What can hang from each mark
nolo: bulufez gomam laba leki sovon
leki: nolo rutabef
diluv: bulufez
sovon: bulufez fuvir
gomam: duri
bulufez: diluv sovon
tifu: duri fuvir nolo
duri: leki tifu

Every row comes from one small tree of marks. Brackets hold a mark, then the marks that hang from it, in alphabetical order. Every link used is in the known rows. Which tree was each row made from?
Known rows
(leki (nolo bulufez (sovon fuvir)) rutabef): [-26  32  16  10  -2 -17   4 -28  19   9 -34  47 -21 -36 -10 -30 -18 -18
 -36  35  88  26   6  45 -64  22   7 -29  35 -35  15   5]
(nolo gomam laba leki): [-23  23 -15  35  45  10  18 -17  29  13  -4   0  -8 -24 -17 -16  -5 -34
   2  42  61  29  36  23 -16   6   2 -28  -3 -42 -16   1]
(bulufez sovon): [ 29  22 -10 -13  39  13  25  -2 -20   3  12  18  -1 -16 -16  -1   0 -21
  -4  41  24  27  17  45  -1  13   1  29  -4 -50  12 -38]
(nolo gomam): [  8  14 -12   9  48  10   7 -15   7   6  -1   6 -13 -22 -18  10  -1 -51
  -8  35  42  17  26  42 -12   5   9   3  -8 -25  -3 -12]
(leki (nolo (bulufez diluv sovon)) rutabef): [-27  22   6  16  35   1  23 -24  -1 -19   6  34 -20 -26   0 -31   0  -3
 -21  38  57  56 -13  40 -32  18   7  15   6 -40  26 -22]
(tifu duri fuvir (nolo bulufez gomam)): [-44  16   2  -3  92 -15  -4 -36  24  16  24   0 -45 -22   1  -7   4 -47
 -11  75  77 -17  48   9 -35  16  22 -16  10 -26   1  12]
(sovon bulufez fuvir): [ 29  45  28 -35  60   2  22 -24 -11   0 -22  50  -5 -23 -30  24 -36 -18
  -1  25  35  -2  13   2 -40  12   6  -1  22 -21  -3 -36]
(diluv bulufez): [ 31  35   1  12  49   8   4 -10   1  -3  -5  28 -11 -14  -7  15 -16 -40
  -1  28  30   8  23  25   5   0  28  40 -16  -9 -15 -30]
(duri (leki nolo) tifu): [ 13  27 -16   3  53  20 -27   5  37   5  16  15 -15 -31   7 -23  19 -20
  -2  17  27  38  16  41 -42   1  44  15 -15   2   7 -39]
(diluv (bulufez sovon)): [ 36  38 -10   3  46  14  25 -14 -16   4  -5  25  -6  -7  -9   6 -15 -26
 -10  34  22  17  24  32  16   6  18  45 -16 -31   7 -49]
(tifu (nolo leki)): [ -4  19  -4  10  60 -11  19   1  20  12  13  18 -17 -30 -16  -1  13 -11
  19  55  60  22  18  37 -10  14  18  17   1 -33  -1 -20]
(leki (nolo bulufez) rutabef): [-18  27  11  24  15 -11   3 -11  28  -4  -6  38 -23 -28   9 -26   1 -11
 -12  34  66  44  -4  42 -47  12  27  -2   6 -15  -6  13]
(bulufez diluv): [  8  12   6  -4  64  10   4  -9 -16 -22  24  17  -8 -30 -21  13  -4 -37
   3  35  30  24   5  28 -11   6   6  40  -5 -34   2 -37]
(nolo (gomam duri) (sovon fuvir)): [  5  24   5 -18  43 -10  24 -39   4  20 -16   2 -13 -35 -47  16 -27 -66
 -33  35  40   3  45  36 -48  18  -6 -34  17 -51  12  -8]
(leki (nolo sovon) rutabef): [-18   4 -11  17  -3 -27 -12 -19  17   0 -11  38 -22 -34 -12 -29   0 -19
 -21  34  71  41   2  49 -25  18  13  10  10 -26   6   0]
(leki (nolo gomam (sovon fuvir)) rutabef): [-28  17 -12   8   6 -19  -9 -42  24  12 -40  34 -26 -37 -18 -22 -14 -29
 -46  33  85  29  15  45 -48  16   3 -23  30 -18  23   1]
(gomam (duri leki)): [ 26  27   8 -16  73   1   8  -9  23   1  38   3  -5 -27 -18  12   1 -40
  13  23   3  24  38  32 -38   8  25   9 -16 -26 -12 -12]
(diluv (bulufez (sovon fuvir))): [ 42  56   5 -16  50  19  26 -20 -19   6 -23  34  -3 -11 -12  12 -29 -19
 -22  35  24   7  24  26  -6   7  12  35   6 -28  17 -58]
(leki (nolo (gomam duri) laba) rutabef): [-26  24  -6  32  25 -31  -2 -36  43  -3  13   8 -24 -29  -4 -26  -6 -31
 -26  41  43  61  21  15 -48   7  22 -13  -1 -17 -14  38]
(gomam (duri leki tifu)): [ 42  29   1 -26  85   7  -6  -1  28   1  41 -11 -11 -28 -16   4   7 -45
   3  12  -6  29  39  27 -41   0  30  13 -23 -19  -9 -45]
(duri leki (tifu (nolo gomam))): [  8  12 -25   1  85  10 -18 -13  34  16  27 -15 -33 -30  -3  -3  28 -49
  -6  25  42  20  39  35 -24  -5  34   4 -14  -4  18 -39]
(duri (tifu fuvir (nolo bulufez leki))): [-29  22   7  -5  79  -4   5  -1  35  17   7   0 -39 -34  -5 -24  11 -16
  -3  64  75   0  26  28 -35  10  34  -3   1 -34   1 -26]
(nolo (bulufez sovon) (gomam (duri leki))): [  2  32   0   1  75  22  53 -32  19  22  17 -15 -13 -17 -17   0  -1 -52
  -9  23  20  23  51  47 -46  16  14 -45 -15 -54  14  -8]
(leki (nolo gomam laba sovon) rutabef): [-48   3 -27  47  -9 -26 -15 -41  28   7 -11  19 -27 -32  -9 -42  -4 -37
 -36  38  85  49  18  34 -29  12   8 -26  13 -34   3  29]
(duri (leki rutabef) tifu): [ 29  17 -10 -20  63  -1 -29  -3  34 -11  26  11 -19 -25   0 -17  13 -26
  -4   2  28  40  20  27 -25  -8  25  26 -13  -1  -2 -52]
(nolo (bulufez sovon) laba leki): [-14  41   0  27  37  19  52  -7   8  15   5  10   1 -15 -10 -31  -8 -10
   3  50  58  34  26  32 -20  16  -4 -32   4 -80  -4 -12]
(tifu nolo): [ 11  15   0   1  51 -14   1  -2  -1   5  24  19 -19 -29 -11   9  14 -31
   5  54  46  18  13  36 -10   9  21  37   1 -25   2 -15]
(nolo sovon): [ 10   6  -8   1  22  -4   6  -9 -10   8   2  18  -9 -29 -28   0  -7 -47
  -8  33  51  11  22  48  -8  15   0   8   4 -51   1 -19]
(gomam (duri (tifu fuvir (nolo sovon)))): [ -7   0  -4 -30  65 -38 -16 -18   9  13  32 -13 -39 -41 -31  -5   2 -49
 -26  63  43   1  37  26 -26  15  27  19   1 -46   9 -22]
(leki (nolo bulufez laba sovon)): [-40  24   0  51  -8  -1   8 -17  12  15  -7  24 -12 -32  -4 -39  -8 -38
 -21  46  79  29  15  39 -44  17  13 -39  15 -61  -5  31]
(leki (nolo bulufez gomam laba) rutabef): [-45  27  -3  56  10 -10  -1 -33  41   4 -10  20 -26 -24  13 -42  -2 -30
 -27  39  80  50  11  26 -50   5  19 -36   8 -23  -8  43]

Which tree is each row?
[  7  21 -15   1  45  -2 -36  -4  49  -7  16  22 -24 -30  12 -34  18  -8
  -9   8  38  55   8  37 -42  -1  40  22 -11  13   4 -36] : (duri (leki nolo rutabef) tifu)
[ 14  36  34 -35  80   8  19 -35 -25 -21 -10  47 -10 -29 -39  28 -37 -21
  -2  24  33   5   3  -6 -40  13   0  13  20 -26   8 -52] : (sovon (bulufez diluv) fuvir)
[ 19  33   9 -32  64  22  23 -19 -34 -14   5  25   2 -26 -26   9 -18 -20
 -18  44  25  22   6  28 -22  14 -11  34  17 -51  34 -65] : (bulufez diluv (sovon fuvir))
[-24  21  -6  28  25 -13  -5 -25  34  14  26   8  -8 -37 -13 -28  -2 -40
  -8  33  34  41  37  31 -54  18  27 -29  -1 -45  -6  22] : (gomam (duri (leki (nolo laba sovon))))
[  1  26  -2  14  50  -8  16 -27  15   4  24 -12 -10 -24 -21   3 -13 -60
 -12  43  24  30  42  14 -33   4   8 -14  -7 -43 -19  17] : (nolo (gomam duri) laba)
[-26  33  12  34  31  -8  21 -11  37  -3   3  20 -13 -23  -3 -36  -9 -10
   4  36  75  42  18  19 -32   7   3 -27   8 -48 -25  11] : (nolo bulufez laba (leki rutabef))
[-22  25  18  17  73  22  39  -7   9  -9   4  15 -10 -31 -23  -4  -7 -24
  13  36  59  22  11  35 -28  16   3  -9  -2 -51  -4 -29] : (nolo (bulufez diluv) leki)
[-20  30   1  38  34  16  18 -22  13  11   2   1 -14 -20  -3 -15  -9 -58
 -14  41  61  19  33  26 -34   3   7 -38   1 -48 -15  23] : (nolo bulufez gomam laba)
[-31   0 -12  -4  64 -12 -13 -28  13  13  10   2 -39 -30 -12   5   8 -41
 -13  73  66  -3  31  32 -14   8  30  17   3 -20   8   3] : (tifu fuvir (nolo gomam))
[-29  20  -2  -8  79 -32 -34 -22  14  -2  56   8 -27 -23   5 -18   2 -25
  -2  87  57   1  39 -15 -19   9  23  28  14 -30 -12   5] : (tifu duri fuvir (nolo laba))
[-17  26 -30  34  46  22 -29 -16  50  12  12  -4 -19 -29  11 -37  14 -40
 -17  22  42  45  32  25 -48  -6  37 -23 -14  -3   3 -10] : (duri (leki (nolo gomam laba)) tifu)
[-22  24  -2  21  52 -26  24 -32  50   1  13  -4 -19 -26 -22 -18 -12 -28
  -7  35  49  51  38  10 -30   7   3 -27  -5 -37 -23  15] : (nolo (gomam duri) laba (leki rutabef))
[-13  24  -2  21  32 -15   6 -10  33  -8  11  22  -8 -24 -10 -29  -7  -4
   6  36  60  48  17  16 -13   4   3   2   5 -34 -22  -4] : (nolo laba (leki rutabef))
[ -1  21  -7  12  66   4  10 -13  21  19  10 -11 -37 -27  -3  -6  15 -57
 -20  40  62  14  29  35 -30   1  23 -15  -6 -27  11 -20] : (duri (tifu (nolo bulufez gomam)))
[ 27  27   9 -37  58 -30   4 -17   4  16  16   0 -23 -42 -35   4  -8 -48
 -32  44  37  10  34  25 -46  14  11   6  20 -44  20 -41] : (gomam (duri (tifu (nolo (sovon fuvir)))))
[-23   5 -17  18  14 -17 -22 -22  36   4   1  32 -21 -35  -7 -32   9 -18
 -10  17  65  42  12  53 -34  14  24  -2   4 -17  10  -4] : (duri (leki (nolo sovon) rutabef))
[-21  27   0  29  54  21  43 -14  33  21 -20   5 -18 -25 -19  -7  -4 -39
   4  34  72  13  33  46 -31  13   6 -49  -5 -43  -8  -2] : (nolo bulufez gomam leki)
[  0  18  -8  -7  31   6  12 -33  -3  20 -29  15 -13 -33 -37   6 -21 -56
 -31  35  64  -2  36  44 -32  14  -8 -25  23 -45  18 -19] : (nolo gomam (sovon fuvir))
[ -9  21  -6 -32  98   2 -34 -17  26  -3  41  11 -18 -20   0  -7   0 -28
  10  47  33  -8  50   9 -29  10  27  19  -3 -13  -9 -23] : (tifu (duri leki) fuvir)
[-17  26 -26  15  77  11 -19 -26  48  11  21  11 -19 -22   5 -16  13 -32
   3  30  44  24  43  26 -44  13  28 -19  -8   4   4  -6] : (tifu (duri (leki (nolo gomam))))
[-38   2  -2  21  53  -3  19 -58 -15  -6  -4  15 -19 -29 -47   1 -32 -58
 -18  25  63  13  24  -3 -15  13 -12 -36  11 -59   6 -14] : (nolo gomam laba (sovon (bulufez diluv)))
[ 12  20 -10  -2  71  -6   7  10  27  12  17   5 -23 -33 -14 -11  19 -15
   8  43  53  27  19  31 -12   5  22  22  -6 -24   1 -51] : (duri (tifu (nolo leki)))
[-61   1   9   8  86   2   0 -40   6  -1  17   1 -45 -36 -12   3   5 -50
 -17  70  80  -5  21  25 -30  11  23   0   6 -38  17   2] : (tifu fuvir (nolo (bulufez diluv) gomam))
[ -5  14   1 -17  74 -41  10 -36  -6   8  23  31 -29 -24 -33   7 -13 -33
   5  43  63  -6  33  -7 -14  27   2  -6  18 -41   3 -26] : (tifu duri (nolo (sovon bulufez)))
[-31  16   0  26   1 -40  -2 -42  13  -3 -15  51 -23 -29 -20 -33 -25 -11
 -17  26  73  41   3   2 -33  18   9 -20  19 -34  -8  14] : (leki (nolo laba (sovon bulufez)) rutabef)
[-25  23 -19  46  17   6  -7 -21  25   9  -2  15 -15 -27   2 -23   0 -34
 -17  48  56  40  19  29 -33   5  22 -14  -1 -21  -5  23] : (leki (nolo gomam laba))
[-12  32   0  -8  52 -31 -13 -32  -1  10  28  20 -14 -29 -16 -15 -13 -38
 -20  66  69   3  43  -7 -35  19  -8  -5  40 -52   9 -11] : (tifu duri (nolo laba (sovon fuvir)))
[-32  11 -17  21  40   3   9 -47  30  25 -26  30 -26 -30 -29  -8 -11 -37
  -8   9  66  14  30  34 -41  20  25 -53   1 -21  14  -3] : (duri (leki (nolo gomam (sovon bulufez))))
[-16  15  -2 -27  90 -29 -26 -17  11   0  46  15 -31 -24  -2  -2   7 -25
   2  80  53  -9  35   2 -17  15  26  40   9 -19  -2 -11] : (tifu duri fuvir nolo)
[ 13  30   2  -4  89  20  16 -19  42  16  21 -25 -24 -26 -12  -1   4 -68
 -12   7  19  18  53  33 -60   1  29 -43 -22 -27  -3 -19] : (nolo bulufez (gomam (duri leki tifu)))
[-46   7  22  -3  81  -5  -2 -23  -3 -10  29  13 -36 -36  -9   0   3 -33
  -6  72  68  -2  11  21 -29  13  26  25   9 -42   9  -7] : (tifu fuvir (nolo (bulufez diluv)))
[-36  32  -1  48  43  18  36 -19  36  19  -9   0 -11 -23 -12 -23  -9 -38
  -1  40  76  22  38  26 -33   8   4 -61  -1 -54 -17  16] : (nolo bulufez gomam laba leki)
[-26  15 -14  38  -7 -10  -9 -15  10  10   2  26  -7 -32 -12 -33  -4 -32
 -19  48  64  36  15  37 -28  15  11  -9  11 -49  -1  15] : (leki (nolo laba sovon))
[ -9  29  16 -25  41 -26  30 -39  15   7 -44  54 -18 -30 -48  -5 -40  -1
  -7  16  78  12  16   9 -35  22 -12 -32  33 -38   2 -36] : (nolo (leki rutabef) (sovon bulufez fuvir))
